Below is a small trained network, with its code and all its weights. Each question gives an input and a class and asks what happens when units are switched off, that is, made to give their printed mean instead of their output.

import numpy as np


def w(rows, s, z=0):
    codes = np.array(rows[::2]) - 128.0
    scale = np.full(codes.shape[1], s)
    scale[-1] = z or s
    return codes * scale


def f(y):
    return np.maximum(y, 0)


def log_softmax(a):
    a = a - a.max(-1, keepdims=True)
    return a - np.log(np.exp(a).sum(-1, keepdims=True))


def net(x, mask):
    res = np.array(x, float).reshape(1, 4) / 4 @ E
    y = f(res @ A[0][:, :-1].T + A[0][:, -1])
    res = res + np.where(mask, y, B[0][:, -1]) @ B[0][:, :-1]
    return log_softmax(res[-1] @ U[:, :-1].T + U[:, -1])


A, B = {}, {}
E = w([
[157,72,9,151],'x0',
[191,158,111,189],'x1',
[109,66,158,239],'x2',
[70,149,100,178],'x3',
],0.011)
A[0] = w([
[145,223,182,171,198],'n1',
[211,10,107,61,238],'n2',
[125,91,145,218,81],'n3',
[159,109,18,207,163],'n4',
[50,75,147,131,255],'n5',
[81,147,160,91,90],'n6',
[44,35,195,99,96],'n7',
[180,66,159,247,131],'n8',
],0.011,0.0029)
B[0] = w([
[120,206,52,111,201],'n1',
[209,124,111,68,227],'n2',
[112,201,116,86,200],'n3',
[68,88,241,230,253],'n4',
[175,88,229,167,192],'n5',
[62,103,161,227,177],'n6',
[156,73,155,194,197],'n7',
[187,254,158,19,236],'n8',
],0.0087,0.011)
U = w([
[108,96,94,233,8],'0',
[174,195,41,1,248],'1',
],0.0092,0.0016)

Each question gives the input, the list of numbers given to net, and the class t.
The units are the neurons (one row each of A and B). Each row of codes is followed by its name. A weight is (code - 128) times the scale printed after its matrix; where a second scale follows, it is the last column's (A, B and U).
mask holds one flag per neuron, in row order. A switched-off neuron (its flag False) gives its mean, the last column of its row in B, instead of its output. The means were averaged over made-up inputs and are rounded, as every weight is.
A unit's drop is (log p(t) with every unit on - log p(t) with that unit switched off) / (log p(t) with every unit on - log p(t) with every unit switched off).
The circuit of an input: a set's keep is (log p(t) with only the set's units on - log p(t) with every unit switched off) / (log p(t) with every unit on - log p(t) with every unit switched off). Starting from all 8 units, units are removed one at a time, each time the one whose removal leaves the highest keep (on an exact tie, the one counted first), for as long as the keep stays at least 0.8.
circuit, biggest first: the units of the circuit, biggest drop first
top k neurons: the k neurons with the biggest drops, biggest first
drop of u: that unit's drop, to one decimal
input [-2,-3,-3,3], class 0: top 4 neurons -> n8, n2, n6, n3
input [0,-7,7,-8], class 1: top 2 neurons -> n4, n2
input [8,5,8,-2], class 1: top 2 neurons -> n8, n3
input [-5,0,7,-6], class 1: circuit, biggest first -> n8
input [-2,1,2,7], class 1: circuit, biggest first -> n4, n6
input [-4,-2,5,-7], class 1: top 2 neurons -> n4, n8
input [-2,-5,2,-7], class 0: top 2 neurons -> n8, n7
input [7,6,3,-8], class 1: top 2 neurons -> n8, n2
input [-2,0,3,1], class 1: drop of n4 -> 1.0
input [5,5,4,-8], class 1: drop of n8 -> 0.5
input [-4,-2,-1,-3], class 0: drop of n4 -> -0.1
